Here is a tiny trained network, its code and every weight. The questions are about switching its units off for an input and a class, where a switched-off unit gives its printed mean instead of its output.

import numpy as np


def w(rows, s, z=0):
    codes = np.array(rows[::2]) - 128.0
    scale = np.full(codes.shape[1], s)
    scale[-1] = z or s
    return codes * scale


def norm(h):
    return h / np.sqrt((h * h).mean(-1, keepdims=True) + 1e-5)


def f(y):
    return y / 2 * (1 + np.tanh(0.7978845608 * (y + 0.044715 * y**3)))


def log_softmax(a):
    a = a - a.max(-1, keepdims=True)
    return a - np.log(np.exp(a).sum(-1, keepdims=True))


def net(x, mask):
    res = np.array(x, float).reshape(1, 3) / 4 @ E
    u = 0
    for l in range(4):
        y = f(norm(res) @ A[l][:, :-1].T + A[l][:, -1])
        res = res + np.where(mask[u : u + 5], y, B[l][:, -1]) @ B[l][:, :-1]
        u += 5
    return log_softmax(norm(res)[-1] @ U[:, :-1].T + U[:, -1])


A, B = {}, {}
E = w([
[122,128,167,155,55,75,176,74,28,74,18],'x0',
[141,161,211,89,55,126,138,192,191,150,3],'x1',
[1,55,145,71,92,191,63,207,116,87,96],'x2',
],0.0032)
A[0] = w([
[89,161,213,108,144,169,158,196,186,166,115,97],'0.n1',
[93,32,98,229,62,90,50,185,151,136,93,127],'0.n2',
[93,24,66,98,130,226,125,136,111,122,134,121],'0.n3',
[113,130,180,154,99,81,193,174,186,106,123,95],'0.n4',
[5,140,137,177,74,107,102,182,42,60,91,4],'0.n5',
],0.0028,0.0022)
B[0] = w([
[160,113,241,139,226,142,99,117,205,123,105,246],'0.n1',
[113,168,253,217,106,144,218,42,211,133,71,207],'0.n2',
[13,218,150,105,193,163,144,89,102,100,66,252],'0.n3',
[114,116,171,172,120,162,133,191,194,176,79,156],'0.n4',
[150,37,149,117,118,74,155,187,70,140,149,235],'0.n5',
],0.004,0.0013)
A[1] = w([
[92,252,182,179,93,152,201,75,99,112,57,165],'1.n1',
[133,104,95,116,41,126,191,219,79,138,14,67],'1.n2',
[137,114,69,154,133,90,183,44,63,37,138,88],'1.n3',
[59,107,142,31,35,85,67,105,41,71,133,63],'1.n4',
[56,24,192,47,45,156,115,144,23,22,88,11],'1.n5',
],0.0032,0.0013)
B[1] = w([
[61,116,74,67,224,228,120,163,220,29,173,199],'1.n1',
[211,169,27,110,140,163,143,3,177,148,197,190],'1.n2',
[168,35,236,109,66,162,93,125,83,95,77,179],'1.n3',
[247,185,83,78,96,132,85,155,182,169,169,179],'1.n4',
[162,172,123,188,182,81,79,196,131,163,184,254],'1.n5',
],0.0041,0.0034)
A[2] = w([
[123,156,127,108,146,127,158,133,50,163,215,229],'2.n1',
[126,65,210,148,94,177,110,151,116,49,62,254],'2.n2',
[183,144,6,157,143,4,102,197,23,105,218,125],'2.n3',
[205,187,142,109,109,102,64,251,206,184,117,186],'2.n4',
[172,131,140,88,139,107,116,84,175,170,188,95],'2.n5',
],0.0033,0.00061)
B[2] = w([
[82,180,185,183,126,80,162,160,179,168,41,147],'2.n1',
[123,37,134,190,194,42,76,145,126,223,191,177],'2.n2',
[96,115,168,71,164,137,78,237,247,246,97,201],'2.n3',
[199,85,104,201,65,59,180,51,2,152,110,253],'2.n4',
[150,55,143,140,92,148,131,23,161,129,57,149],'2.n5',
],0.004,0.0041)
A[3] = w([
[222,61,110,167,28,109,159,66,61,152,133,254],'3.n1',
[153,151,91,94,110,165,157,64,232,102,31,191],'3.n2',
[117,180,150,113,171,71,164,142,229,203,141,60],'3.n3',
[53,227,55,104,135,167,95,163,71,22,195,161],'3.n4',
[128,197,97,54,97,157,253,73,175,25,141,106],'3.n5',
],0.0036,0.00078)
B[3] = w([
[181,140,113,159,61,154,226,85,54,61,47,255],'3.n1',
[41,133,73,79,164,154,109,92,122,111,225,177],'3.n2',
[27,109,169,138,118,72,55,216,105,112,120,186],'3.n3',
[181,196,51,35,2,203,202,25,156,64,122,148],'3.n4',
[17,147,134,89,125,184,26,196,200,161,169,145],'3.n5',
],0.005,0.0041)
U = w([
[74,109,191,133,220,62,26,255,208,220,135,224],'0',
[226,131,122,199,69,85,215,82,55,94,59,137],'1',
[69,243,39,7,114,225,113,74,225,45,172,1],'2',
],0.0058,0.001)

Each question gives the input, the list of numbers given to net, and the class t.
The units are the neurons (one row each of A and B). Each row of codes is followed by its name. A weight is (code - 128) times the scale printed after its matrix; where a second scale follows, it is the last column's (A, B and U).
mask holds one flag per neuron, layer by layer. A switched-off neuron (its flag False) gives its mean, the last column of its row in B, instead of its output. The means were averaged over made-up inputs and are rounded, as every weight is.
A unit's drop is (log p(t) with every unit on - log p(t) with that unit switched off) / (log p(t) with every unit on - log p(t) with every unit switched off).
unit that matters most: the unit with the biggest drop
top k neurons: the k neurons with the biggest drops, biggest first
k most important neurons of layer l: the k neurons of layer l with the biggest drops, biggest first
drop when u is switched off: that unit's drop, to one decimal
input [7,-3,7], class 0: unit that matters most	1.n5
input [-4,-2,8], class 2: top 2 neurons	3.n4, 0.n3
input [-7,-3,8], class 2: top 2 neurons	3.n4, 2.n3
input [6,3,-7], class 2: top 3 neurons	1.n1, 2.n4, 3.n5
input [-6,2,-1], class 1: top 2 neurons	2.n4, 1.n1
input [1,7,6], class 1: 3 most important neurons of layer 2	2.n4, 2.n3, 2.n1
input [5,2,0], class 2: top 4 neurons	1.n2, 1.n1, 2.n2, 3.n2
input [-4,3,0], class 1: top 3 neurons	2.n4, 1.n1, 2.n3
input [1,3,-6], class 2: top 2 neurons	1.n5, 1.n1
input [-1,0,-8], class 0: top 3 neurons	2.n3, 2.n4, 1.n4
input [6,-7,5], class 0: top 2 neurons	2.n3, 1.n5
input [4,-2,7], class 0: top 2 neurons	0.n5, 1.n5
input [2,2,-6], class 2: top 2 neurons	1.n1, 2.n4
input [6,4,-1], class 2: unit that matters most	1.n2
input [-8,8,-2], class 1: top 4 neurons	2.n4, 1.n1, 2.n3, 0.n3
input [0,-4,-2], class 0: 4 most important neurons of layer 2	2.n4, 2.n3, 2.n1, 2.n5
input [7,-8,4], class 0: top 2 neurons	2.n3, 1.n5
input [-8,7,-5], class 1: drop when 2.n4 is switched off	2.2
input [-8,-4,6], class 2: drop when 3.n4 is switched off	0.5
input [-7,-3,4], class 2: drop when 3.n4 is switched off	0.4
input [-5,1,-1], class 1: unit that matters most	1.n1
